Two labels a row:
[  3  -4 -26  -1  -8   4  -8  15 -22   5 -23 -52 -13 -12 -17  25 -32 -12
 -26 -26  -2   2 -15  -3  -4   3]	J180, j54
[ -8   2 -40   4  -3  -1 -11   3 -11  16   0 -59  19 -11  -1  38 -26 -13
   9 -17   7  -8  -7  -6 -18   9]	J180, j106
[ 19   4  16   3   1  13  -9  26 -22 -22 -38  49 -31  13  -2  -5 -11  15
  -9  21 -16   1 -22   4 -10   0]	j132, j54
[  3  -3 -17  -7   5   5 -16   7 -25  -7   3   5 -33   4   3  23 -22   8
   6   5   4   7 -13   1  -7   0]	J733, j54
[  6 -16   6  -2  -1  10  -3   0   3   3  -8 -19 -14   0   0  -1  -4  -9
  -3 -13  -3  -2  11  -4  -9  -3]	J781, j106
[-12  11 -16 -19  -1 -11  -2  -7 -20  13  14 -45   2  -9  -8  18 -30  -8
  13  11   9  17  54  -6  -8  26]	J180, j106
[ 25  -2 -15  -6   6  -9  12  27 -22 -28 -33  55 -28  13 -10   1   7  29
  -4  44  -6  22 -58  16   5  23]	j132, j54
[  1   2 -42  11   2  -1 -12  22  -2  -2  -1 -24   2  -2  -1  23 -20  24
   0 -32  -3 -35 -16  -9 -23  23]	J781, j106
[-11   4 -12 -20  18  -8  -9  11 -27   4   9  -7 -33  -5  -9  23 -16  -4
  19  -3   4  -1   2   2   3  23]	J180, j106
[ 12   8  -4 -17  11   2 -10  27 -33 -28 -11  54 -23   9 -14   2  -2  16
   3   0  -8  13 -29   9 -12   5]	J781, j54
[ 35  -4  -3 -15  -2  18  -1  26 -21 -14  -3 -18 -30   4 -13  -6  15  11
   0   1  -8  21 -38   5  -7   2]	J180, j54
[-13  -8 -39  23 -14 -16   0  17   7   9 -36 -12 -10  -4  -1  -8   9 -10
 -14 -22   6  -1 -23   3   3  -3]	J180, j54
[  2   4 -10  29   3  11 -14   5  13  20 -10 -59  28  -7  -1  15 -24 -22
   5 -29  -7 -31   7  -6 -27  -6]	J781, j106
[ -5  12 -17  12   3 -21   3  -7  -2  25   0 -42  43   6   6  23 -22  -5
   9   5  -9 -19  -2  -2  -6  10]	J180, j106
[ 29   4  10  -2   3   8  -3   5 -20 -12  -2  12   9  11  -1   8 -11  17
 -10   3  -7  -8 -14   3  10   6]	j132, j54
[ -6   3 -10  -2   6   9  -5   2 -22   4  12 -53  -7   2  -7   7 -15  -5
   9 -15   1 -13   7  -7   0  -1]	J733, j106
[  9   3   4 -14  14   5  -6   8 -40 -15 -13  62 -46   6 -12  19 -40  20
   0   6  -9  12 -18   7  -8  26]	J733, j106
[ -5   7 -42   5  -5 -11 -12   6 -17   1   9 -10  14  -3  -3  29 -28  -2
  -1  -8  11 -24 -21  -2   1  12]	J733, j54
[ 12   0 -12   4  -3   3  -6  22   3 -18  -9 -26 -31  -2  -3 -11  19 -10
  -2 -34  -7 -13 -12 -12  -5  -1]	J781, j54
[ 22   8   2  -7  -1   4  -5  24 -14  12  -8 -36  -6   5  -2  -5  -4   4
  -9 -11  -7  13   2   2  -8   7]	J781, j54
[  9  18  12  -2  -7  -7 -23  -1 -10  27  -5 -45  23   3   3   4 -31 -14
  -2 -20 -12 -28  61  -7  -5   0]	J733, j54
[-18   5 -20  20   7  -5 -21 -10 -11  10  10 -35 -15 -61  -4  19 -33 -26
  20 -17   5 -33  46 -13 -21   5]	J733, j106
[  7  -3  -1 -16   4   6 -12  24 -32 -15 -13  20 -18  -4  -9  17 -22   6
   0 -20 -19  -1  -5  -1 -14  11]	J781, j106
[-19   2 -28  17  10  -5  -7  -6  -9   8   9  -5   4  -1   2  15 -23  -5
   3  -2  12 -35   7   8  -3  17]	J733, j106
[ 11   8  -8  19  -5   3   2   5  17   2 -19 -46   6   9  -1 -14  -8   9
  -9  -3  -4   1  12  -1   0   5]	j132, j54
[ -1  14   7  -2   3  -7 -18  -9 -27  -2 -21   6  -1   3  -6   2 -37  -4
   4  -4 -13 -20  69   7 -11   7]	j132, j106
[ -2   1  -6 -16  -3 -14  -3   2 -17   3  -6  -5 -16  -1  -4  19 -19  -9
  -2  -7 -10   7  27  -1   5   9]	J733, j54
[ 17   4 -32  10  -4  -3   8  11  -3   7 -21 -36  -1  11   3   5   0   3
  -8  -1  -4   5 -38  -7  -7   2]	J180, j54
[-11   0 -17  12  -2  19 -23  -9  -8  14  -7 -55   3  -6  -6  28 -39 -15
  11 -11  -1  -8  21 -14 -14  -1]	J180, j106
[ -9  -6 -23  34   5   4  -8   8  14  -8   4   5   3   3   5   1  -6 -11
   5 -23  -1 -36 -22 -12 -25   4]	j132, j106
[ 10  -7 -25  20  -1   5  -5  20  18  -6 -10 -40  -2  -3  13   0  18 -11
  -8 -34   3 -22 -65   2   1 -13]	J781, j54
[ 31  -8  15  -6  -3  10  -6  16  -7   0  -9 -41  -9   0 -10  -1  16  -1
  -5 -16 -13   4   4   6  12 -18]	J781, j54
[-16  -4 -16  21  12  17 -21   1 -24  -5 -15  36 -30   0  -3  23 -44   1
   8   3  -2 -28 -16  -6  -9   1]	J180, j106
[  6   3  -6  -2   2   9 -21  -6 -12  13   8 -74 -11  -2 -10  -1 -33 -24
  11 -18  -6 -10  65 -13 -23  -4]	J733, j106
[  8  13  -3  11   4   6  -4  -6 -15   2 -14  -4   6   3  -7  16 -19  12
  -5  26  -2   1 -14   7   0   4]	j132, j54
[-14   2 -13  19   4  -7  -1  -3   1  13   3 -35  -4   3  -3 -23  -7 -18
   8 -10 -18 -21  42  -8  -6  -4]	J733, j106
[ 12   0  -9  -6   0  -3  -9   8 -17  -9   1  16 -11   3  -8  21 -14   5
  -2   4  -3 -14 -13  -5 -13   7]	J781, j106
[ -5  -4 -30  18   2   8   1  16   6  -8 -12 -27  11  -8  -5  14  -3 -16
 -15 -21  -3 -24 -40  -4  -9   5]	J781, j54
[  9 -11  -3  12   3  19 -23  15 -13  10  -8 -42   3   1  -2   6 -27 -19
  12 -34  -4 -22  11 -15 -25  -2]	J781, j106
[ 22  18   9 -17  -5 -11 -11   2 -33   9 -12   1   7  -4  -8  10 -24  -6
 -23  24 -17  14  36  15   4  19]	J733, j54
[ 10   1   0  -2 -20  -5 -13   0  -7  -2 -16 -45   2   3 -43  -5  -3   0
  -5 -13  -4  10  16  -3  11  -9]	J733, j54
[ -4  13 -15  18  -8   2   4  17  -4  11 -15 -56  11  -6  -1  17  -2 -13
  -6 -34   3 -29 -32  -7  -7  -7]	J781, j54
[ -1   2 -22   7   0  -1  -5  28  -4   4 -22 -15   5   6  -1  13  -7  -7
  -4 -25  -5 -25 -30   7  -5  13]	J781, j54
[  0  11 -23  47  -8 -19  -4  15   6  17 -19 -58  10   5   2 -10  -3 -14
 -16 -25  -8  -6  12   1  -1  -9]	J733, j54
[ 11  -4   1   2   3   9  -5  15 -14  -4 -12  -9 -12  -2 -11   7 -17  -8
  -5 -14 -25 -12  12   4  -9  12]	J781, j54
[ -2  -5 -32   4   0   2 -15  11 -15 -20  -9   7 -55   1  -3  -1  -9   1
   9 -21  -1   7 -14  -5 -11   3]	J733, j54
[ 25 -10 -34  -4 -24  16  -2   6 -17  -2   3 -74  26  -7   0  47 -24  16
 -22 -10   1  22 -69  27   7  -1]	J733, j54
[ -5   3 -48  15 -11  -5 -13   1   7   1   4 -74   2  -5  -2  -3 -21 -19
   3 -35   8 -13  18  -6   7 -15]	J733, j54
[  8  -4 -15   3  -4  -4 -10  14  -3   8 -14 -55 -24 -12  -5   6  -9 -10
  -7 -35  -5   8  10  -6   0  -8]	J180, j54
[ -5   9 -17  45  -1  -3 -20 -12  17  29   4 -74  30   9  -3  -5 -23 -33
  10 -32  -8 -51  74 -20 -17  -5]	j132, j106
[ 11  14  -5  -5   1 -11   5  19 -17   7 -24 -22 -11   6  -5   3  -9   4
 -12   2  -5  13  -1   3  12   3]	J733, j54
[ -4   5 -19  26 -14   2 -13 -14  14  41   2 -74  20  -4  -1  -8 -29 -23
   6 -16   2 -32  46 -14  -9 -15]	J733, j106
[  3   9  -9   7  -3 -10  -1   8  -1  14  -9 -35   8  14  -7   4 -20 -16
  -5  -9  -7  -9  27  -8 -10  12]	J733, j54
[-11  17 -14  12   3  -5 -16   1 -10  34  -9 -28   5  -2   0   8 -18 -15
 -11 -28  -5 -25  18 -22   3 -11]	J733, j106

Two labels a row:
[-30   2   9  11  -9  -9  13   2  -4   4  -1 -12   0   0   3 -10 -10   4
  -2   6  -2   8  -7  22   6   3]	j738, j641
[-27  11  11  25  -5  -4 -14   7 -16   2  11 -11  12   6  -6  -6  -4   3
   0  30  14  -8   2  -7 -25   7]	j291, j455
[  8  15  -8 -12   0  10  14  -7 -18  -1 -14  -5 -15  -7   1 -12 -11  -1
 -12  45   4   5  13   1   5  -7]	J989, j686
[-22  12  17  27 -12 -55   6   5  -5  -1  -7 -12  12   3  -5 -13  -5  -3
  -5  15   2  -6  13  24  -9   3]	J989, j641
[ -7   9  -3   2  -8   3 -10  -3  -6  -1  -1   0   1   7   0   0 -16   0
  -2  15  -2  -5   6  -8 -19  -5]	j291, j686
[  7   0  -5 -22   1   9   5  -7   4  -1  -1  -5 -17   3   2   1  -9  -9
   1  20  -1   2   2 -14  -8  -5]	j738, j686
[  7  -4  14  25  -3  -9  11   2   6  -4   1  -4   3  -2  -2 -14  -6   1
   4   2  -4   3   0   8  -8   2]	j738, j641
[-20  11  13  46  -4 -42  -2   5  -4   3  -4 -21  -1   3  -4 -13 -15  -4
  -4  28  -3  -5  15   8 -17   1]	J989, j641
[ -8   8   8  30   1  -8 -10   1   8   0  12   3  -7   7   0  -5 -22  -9
  -2  18  -1 -18   2 -12 -18   5]	j291, j455
[-16   1  11  24  -4  -9  15   1   5   0   3 -11   1 -11  -1  -7  -2  -4
  22   0  -4  -4  -2  14  -6   3]	j738, j641
[ 27 -10 -12  -5  -1  -3  19 -11 -14  -2  -7  -8 -10 -17  -1 -11 -10  -4
  -6  29   9  15   7  -2  10  -4]	j738, J32
[-21  14  16  32  -5  -5 -14  10  -2   0  12  -3   6   5  -7  -4 -13  14
   0  11  -1 -15  10   3 -17   7]	j291, j641
[ 13  -3   1  29   9  -1  14  -6  -8   0  -8   0  -6 -10   4 -14 -14  -2
  -8  27   1  10   9  -9  -9  -6]	j738, j686
[-20   4  13  19  -9 -10  10   1  -8   2 -12 -12   8   0  -3  -7  -7   0
  -2  12   4  -1   9  18   5  -4]	J989, j641
[-23   7  10  10  -8  -1   0   7   6  -1   9  -5  10  15  -7  -2 -11   0
  -2   4  -4  -6   2   2  -9  14]	j291, j641
[-26  -2   4  15  -8 -17  21  -7  18  -6   7 -12  -1  -3   7  -5  -6  -2
  -2  12   1  -1  35  15  -8  20]	j738, j455
[-21   5   7  25  -1 -11  -7  10  15   1  11 -13   3   1   0  -1  -5  -2
  -1  -1 -11  -7  -5  12 -10  -1]	j738, j641

Two labels a row:
[-13   2   5  27 -36   5  16  -2 -26  -2  13  -2  -2  16  12  -6   7   8
   4  -2  -1  -9  -5   4   6   0]	J859, j40
[  1   5   7   3 -28   2  -9 -10 -24  -2   1   2   6  -8  20 -14   4  23
  -6  -9   2 -12   4   2   4  12]	J859, j102
[  5  -4   3  -8 -11  10 -20 -17 -17  -6  17  -5   8  -5   9 -11   9  13
  -1   6  -2  -3   8  12 -11   2]	J758, j87
[ -8  -2  -7  27 -40  -5  19 -13 -26   5   4  13 -12  15  14   1   5  19
 -13 -21   6  -6  12   5   8  17]	J859, j102
[ -4   3   2   0 -22   5   2  -2 -12  -1  10  -3  -1   5   5  -9  21  11
  -1   0   3  -7   2   7 -12  -7]	J859, j40
[ -5   0  -7  23 -49  -6  14 -12 -21 -13   4  20  -7  -1  31   9  -1  26
 -18 -21  -6   0   3   1  36  14]	J758, j102
[ -3   5  -7   3 -42 -18   0  -5 -30  -2   3  11  -8  14   6  -8   8  11
  -2 -24  21 -21  12   3 -17  10]	j826, j40
[  3  -7  -2  16 -21 -24  -2 -24 -32   2   4  18  -1  14  19  -4   4  30
 -14 -28   9  -5  40   7   7  28]	J758, J206
[ -7  -6   2   7  -9  18   4   0   1   2   0   8  -5 -12   6  -1   1  14
  -6  -5  -4   4 -16   7   7   3]	J859, j827
[  1  -1  -8   1 -22 -17  -1  -3 -23   0  -5   7  -7   9  12   1  -1  16
  -2 -25  11  -2  28   2 -20   5]	j826, J206
[ -8 -11   8  20 -28  -7   0   1 -18   0   4   3  -8  14   8   5  -4   8
  -3   6 -11   0  -4   7  15  -3]	J758, j87
[ 10  -9   8   6 -17   2   4  -1   5  -1  11  -1 -11   2  13  -3  11  13
  -1 -13   4 -11   1   7 -24  -1]	J859, j40
[ 10  -5  -2 -10   9  -6 -11 -18 -12   8  -4  16   6 -12   0 -16   6  17
 -12 -16  20 -13  30   9 -31  13]	J859, j102
[ -6  -1  -2  23 -49   4  19  -5 -22   1  27   2 -10  12  15  -3   9   8
  -1  -6   2  -8  -6  19   2   1]	J859, j40
[-10  -3  14  31 -14 -28  33 -24 -23   2  10  26  -2  12  14  -9   7  25
   1 -19   0 -12  32  11  16  12]	J859, j40
[ -9  -2 -11 -19  -1   1  -4 -19  -4   5  -1  14   8  -9  23 -12   6  25
 -16 -31   4  -6  29   5 -26   4]	J859, j827
[ -3   0 -12   7 -32  20  12 -18  -6   5   2  11  -9 -14  14 -12   6  24
 -17 -30  15  -7   9  12 -19   1]	J859, j102
[ 10  -7 -12   1 -13  25  -3 -20  -2   7  11 -13  -7  -4  -1  -9  -1   7
  -9  -9  12  -2  11  12 -16   5]	J859, j102
[ 15  -5  -2 -11   2  19 -27 -17 -16  -2   3   8  13 -17  16 -12   2  23
 -14   0  10   4  15   8   7  10]	J859, j102
[  8  -9   1 -11   8   0  -8 -15 -12   2   0   8  11 -12   0 -17  13  21
  -5 -13   8  -2  23  18 -39  -5]	J859, j40
[ -8   2 -10  -4 -20  -4 -11 -34 -16  -1   7   8   9   0  19 -15   3  20
 -12 -18   2   1  36   4  -4  13]	J859, J206
[ -5   2   4   6 -45   6   2  -3  -8  -9   7  -1  -5  -2   8  -3  12   7
  -5   2  -4  -8   2   6   1  -3]	J859, j87
[ 21  -5   4  -6 -10  21  -5  -3 -11   1   4  -3  -2 -14  13  -6  11  12
  -3  -5   7   8   9   5 -11  -8]	J859, j40
[-25  -8  -9  16 -13  10   6  -1 -15   3  -2   2 -14   1  10   4  -2  11
  -4  -1  -7   8  -8  14   2   5]	J859, j827
[-14  -7   1   8  25   2   4 -21 -10  13   8   6   0  -3  -2 -16   5  12
  -5 -18   5   1  17  12  -9  15]	J859, j102
[-10  -3 -11 -11   4  21 -19 -26   2   7  12  -8   8  -3   4 -21   6  12
  -3 -18  -8   4  21  10 -41   5]	J859, j827
[  6   0  -7   2   9   2 -20 -18 -11   4  -1   7   4  -9   6 -12  -2  18
  -9  -6  12  -8  -1   4   2  16]	J758, j102
[-28  -1  14  59 -62 -35  52   7 -33  -2   9  32 -15  29  24   7  -4  27
  -9 -27  -4 -22 -12   0  62  24]	J758, j87
[-13   3   4  25 -16  10  17  12 -16   0   8  -1 -17  10   0  -5   2  -2
  14  13  -4  -1 -24  11   7  -5]	J859, j40
[ 19  -8 -13 -12 -12   6 -19 -15 -11   6   3  -8  -3   1  10  -7   8  19
  -4 -22   4   4  34   2 -33  -1]	J859, J206
[-27  -3   2  11  27 -11   0 -10 -16  10 -10   9   0   3  -1 -12   2  20
   2 -10  -9   5  11  15  -9  14]	J859, j827
[  5   0 -10 -17  -5   3 -16 -21 -16  -2   9   3   5  -5   8 -17   5   7
   1  -4  15  -4  21   9 -23  -3]	J758, j40
[  8  -4  -7  -2 -15   2  -5 -18 -20  -1   7  15   2   0  13 -13   9  22
  -6  -5  19  -4  17  10  -3  -2]	J859, j40
[-15 -11  -1   6  21   9  -5  -1   4   6  -1  -8   0   1   2  -3   0   2
   1  -6 -16  15  -9   7 -18  -2]	J859, j827
[  8 -13  -9  14 -21 -10  -2 -15 -21   5   5   4  -2  11   7   5   2  18
  -1 -24  10  -1   9   5  -3  14]	J758, J206
[-20  -9   1  13   9   4   0  -3 -11   7  -7   3  -6   0   6   5 -11   9
   0   4  -9  16   2   6   5   9]	J758, j827
[ -8  -2  13  48 -42  -2  32  13 -31  -6   4   7 -20  21  12  14   4  13
  11  -1  -5  -3 -20   3  45   7]	J758, j40
[-21   5  -3 -18  27   4  -9 -19  -5  11  -1   3   8  -5   4 -21  11  12
  -3 -24   7  -9  14   6 -33   7]	j826, j827
[ -9  -2  -2   3  -3 -32 -12 -46 -32   4  14  24  17   5  11 -30   9  35
  -5 -30   6 -14  55  15 -23  27]	J859, j87
[ -5  -9  -4  17 -10  -2 -19 -14 -19   1  -2   9  -8   2   8  -3  -5  11
  -7 -10   7  -6   7  10  13  24]	J758, j102
[  0 -15  -3  -1  18  -8 -13   3 -16   5 -19   3  -6 -11 -13   4   1  11
   1  -8   2   3  18  11 -38   1]	J859, J206

Both labels of each row:
[  0  -3  -4   5   2 -11   9  26 -13   9   2   3 -10   4  -5  -4  10   9
   6  -1  -4  16   1 -24  -1   4]	j16, R
[-14  -5   2  -2  13   5   8 -20   3  20  31  10   7  -9   0  14  13   6
 -12  -1 -22   1  -2  -1 -11  -1]	j162, D
[ 11   2   1   9  14  -9  17  30 -12   7 -11 -12 -24  25  -1  14   2  -3
   3 -27   5  22  -8 -12  -3 -22]	j984, R
[ -5 -12   5  -7   5   5  -6  13 -24  34  19  21  18   4  -9  17  25  13
  -1   5  -2   3   4   9  11   9]	j162, D
[-12 -13  20   8  18   0 -10  17  -8  39  12  18  14  -6 -13  16  15   4
  17 -25   6  13 -17  22  22   1]	j162, D
[  2  11   3   0  -1 -27 -39 -24 -20   3  38  -1   4  -1 -33   6 -10 -12
 -14 -35 -37  19  -6 -19 -13 -15]	j984, M
[ 10   9 -17  16  24  -8   4  16 -17  -7  -6   4 -12  13  -3  15  15  -2
  -8   0  -4  21   6 -22 -17 -24]	j16, Y
[-23  -8 -16   0  37   7  -3  13  -7  19   3  18  -2   0  11  16  29   6
 -30  18  15   8  -5 -22   2   5]	j162, R
[-12  -6  13  18  18  -5   1   6  -1  23  25   6   5   0 -15  11   7  17
   3  -9 -23  12  -3 -14   6   2]	j162, D
[ -3   1   1  13  -7  -8  -8 -20  -4  -4  27   7  27  -7 -14   6  -3  -7
  -1 -19 -31  13  -1  -5  -7  -5]	j984, M
[ -4 -11   0  -3  23  -8   9  -8  -8  10   8   8 -11   1  -2  23  -7  -3
  -1 -27 -39  23  -7 -12  14 -20]	j984, A
[ -9  -5  -1   6  10  -6  17  43  -8  19  -2  23 -13   4   6  12  22  -7
 -19  -2  22   7   2  -8  -1   8]	j162, R
[  4   4  -3 -11  10 -19   8  17  -8  -2  18  -5 -14  -2  15 -12  15  18
   1 -16   9  17  11 -18  24 -23]	j16, A
[ -9 -10  -1 -17   0  10 -22   8   4  25  -2  22  15  -3  -9  21  15   1
  -9  14   4  10   1   7   4   8]	j162, D
[ 11 -51   6   0  19 -15  10   3   0   6  -6  -5 -17  -3 -13  -2  -6  -6
   4 -43   1  18  -8   5  15 -39]	j984, A
[ -1 -18  -5 -16  25   5 -11  10 -14  13  -8  10   9 -12 -15  -2  11  -7
  -4 -31  15  12  -5   1  21 -36]	j16, A
[  3   0 -15   4  17 -21  13  24 -31  22   3  19 -25  11   3   1  17  -6
  -3 -29 -11  34  10 -36  13 -28]	j16, R
[  2   3   2   6   8 -20   1  -5  -3  12  28   2  10  -4  -4  -1   1   2
   1 -16 -38  23   8 -12  15 -11]	j162, M
[ -6 -23  15  -5   4   5 -20   8 -16  34  12   9  31 -11 -10  21   9   8
  -1  -6  16  -7 -12  47  16  19]	j162, D
[-23   2   2  10  19 -20  18  25 -10  23   3  13 -11   4   9  11  16   5
  -7 -28   6  17   1 -18   7 -13]	j162, R
